Below is a small trained network, with its code and all its weights. Each question gives an input and a class and asks what happens when units are switched off, that is, made to give their printed mean instead of their output.

import numpy as np


def w(rows, s, z=0):
    codes = np.array(rows[::2]) - 128.0
    scale = np.full(codes.shape[1], s)
    scale[-1] = z or s
    return codes * scale


def norm(h):
    return h / np.sqrt((h * h).mean(-1, keepdims=True) + 1e-5)


def f(y):
    return y / 2 * (1 + np.tanh(0.7978845608 * (y + 0.044715 * y**3)))


def log_softmax(a):
    a = a - a.max(-1, keepdims=True)
    return a - np.log(np.exp(a).sum(-1, keepdims=True))


def net(x, mask):
    res = np.array(x, float).reshape(1, 2) / 4 @ E
    u = 0
    for l in range(2):
        y = f(norm(res) @ A[l][:, :-1].T + A[l][:, -1])
        res = res + np.where(mask[u : u + 7], y, B[l][:, -1]) @ B[l][:, :-1]
        u += 7
    return log_softmax(norm(res)[-1] @ U[:, :-1].T + U[:, -1])


A, B = {}, {}
E = w([
[82,156,83,116,180,122,161,118,105,252],'x0',
[76,127,208,131,134,220,154,85,76,113],'x1',
],0.012)
A[0] = w([
[97,160,110,50,47,81,80,93,211,142,143],'L0N1',
[157,103,145,168,134,138,106,159,124,100,101],'L0N2',
[82,124,171,141,112,135,135,116,36,14,29],'L0N3',
[144,92,71,160,83,105,158,141,150,141,182],'L0N4',
[67,163,156,102,183,197,86,132,100,170,213],'L0N5',
[135,187,130,108,101,149,112,94,157,140,2],'L0N6',
[170,124,139,143,44,89,167,72,86,3,110],'L0N7',
],0.006,0.0062)
B[0] = w([
[71,73,245,64,119,86,120,111,41,123,169],'L0N1',
[62,157,38,93,173,218,134,133,212,94,139],'L0N2',
[216,13,85,100,130,62,116,54,72,134,183],'L0N3',
[101,101,181,200,217,115,156,30,99,80,187],'L0N4',
[111,95,162,152,183,48,133,114,131,94,255],'L0N5',
[70,224,77,147,11,206,180,69,212,217,102],'L0N6',
[113,221,73,129,170,128,253,170,158,44,227],'L0N7',
],0.0059,0.0064)
A[1] = w([
[172,130,149,148,50,172,61,177,146,76,234],'L1N1',
[56,156,94,145,204,124,141,144,83,112,94],'L1N2',
[69,106,96,73,152,158,169,94,84,170,2],'L1N3',
[93,243,84,112,136,140,167,145,165,229,43],'L1N4',
[216,128,64,116,92,50,80,181,190,95,134],'L1N5',
[120,95,148,127,121,94,135,115,137,69,87],'L1N6',
[99,132,194,133,78,246,143,98,109,74,186],'L1N7',
],0.013,0.0045)
B[1] = w([
[206,255,16,158,61,196,214,204,195,108,202],'L1N1',
[206,134,123,58,106,149,141,79,93,104,228],'L1N2',
[122,142,70,195,89,113,96,221,204,111,197],'L1N3',
[114,173,150,191,54,226,153,187,201,18,189],'L1N4',
[26,30,225,129,159,103,50,87,81,219,254],'L1N5',
[201,197,71,115,114,178,176,123,126,99,232],'L1N6',
[36,56,185,135,155,52,35,126,128,236,246],'L1N7',
],0.01,0.0099)
U = w([
[125,247,56,217,31,217,163,224,229,33,125],'0',
[16,27,241,160,166,18,7,56,51,234,218],'1',
[242,181,58,13,188,145,199,19,18,54,155],'2',
[172,69,153,44,203,205,127,129,179,157,4],'3',
],0.017,0.015)

Each question gives the input, the list of numbers given to net, and the class t.
The units are the neurons (one row each of A and B). Each row of codes is followed by its name. A weight is (code - 128) times the scale printed after its matrix; where a second scale follows, it is the last column's (A, B and U).
mask holds one flag per neuron, layer by layer. A switched-off neuron (its flag False) gives its mean, the last column of its row in B, instead of its output. The means were averaged over made-up inputs and are rounded, as every weight is.
A unit's drop is (log p(t) with every unit on - log p(t) with that unit switched off) / (log p(t) with every unit on - log p(t) with every unit switched off).
The circuit of an input: a set's keep is (log p(t) with only the set's units on - log p(t) with every unit switched off) / (log p(t) with every unit on - log p(t) with every unit switched off). Starting from the 12 units with the biggest drops (on a tie, the unit counted first), units are removed one at a time, each time the one whose removal leaves the highest keep (on an exact tie, the one counted first), for as long as the keep stays at least 0.8.
circuit, biggest first: the units of the circuit, biggest drop first
k most important neurons: the k neurons with the biggest drops, biggest first
drop when u is switched off: that unit's drop, to one decimal
input [6,-4], class 0: circuit, biggest first => L1N4
input [3,3], class 2: 3 most important neurons => L0N5; L1N7; L1N5
input [1,-3], class 2: 2 most important neurons => L0N4; L0N1
input [-1,-3], class 2: 4 most important neurons => L0N4; L0N1; L1N7; L1N6
input [-3,-3], class 2: 4 most important neurons => L1N7; L1N6; L0N4; L1N3
input [2,2], class 2: 3 most important neurons => L0N5; L1N7; L1N5
input [2,3], class 2: 2 most important neurons => L0N5; L1N5
input [1,3], class 2: 3 most important neurons => L0N5; L1N5; L1N7
input [4,1], class 0: 2 most important neurons => L1N3; L0N3
input [-2,3], class 2: 2 most important neurons => L0N3; L1N5
input [3,-3], class 2: 4 most important neurons => L0N4; L1N5; L1N7; L0N3
input [2,0], class 2: 2 most important neurons => L1N5; L1N7
input [5,1], class 0: drop when L1N2 is switched off => 0.0
input [-5,-7], class 1: most important neuron => L1N5
input [-4,-7], class 1: drop when L1N5 is switched off => 5.9
input [5,4], class 0: drop when L1N3 is switched off => 0.4
input [4,-1], class 0: drop when L1N4 is switched off => 0.1
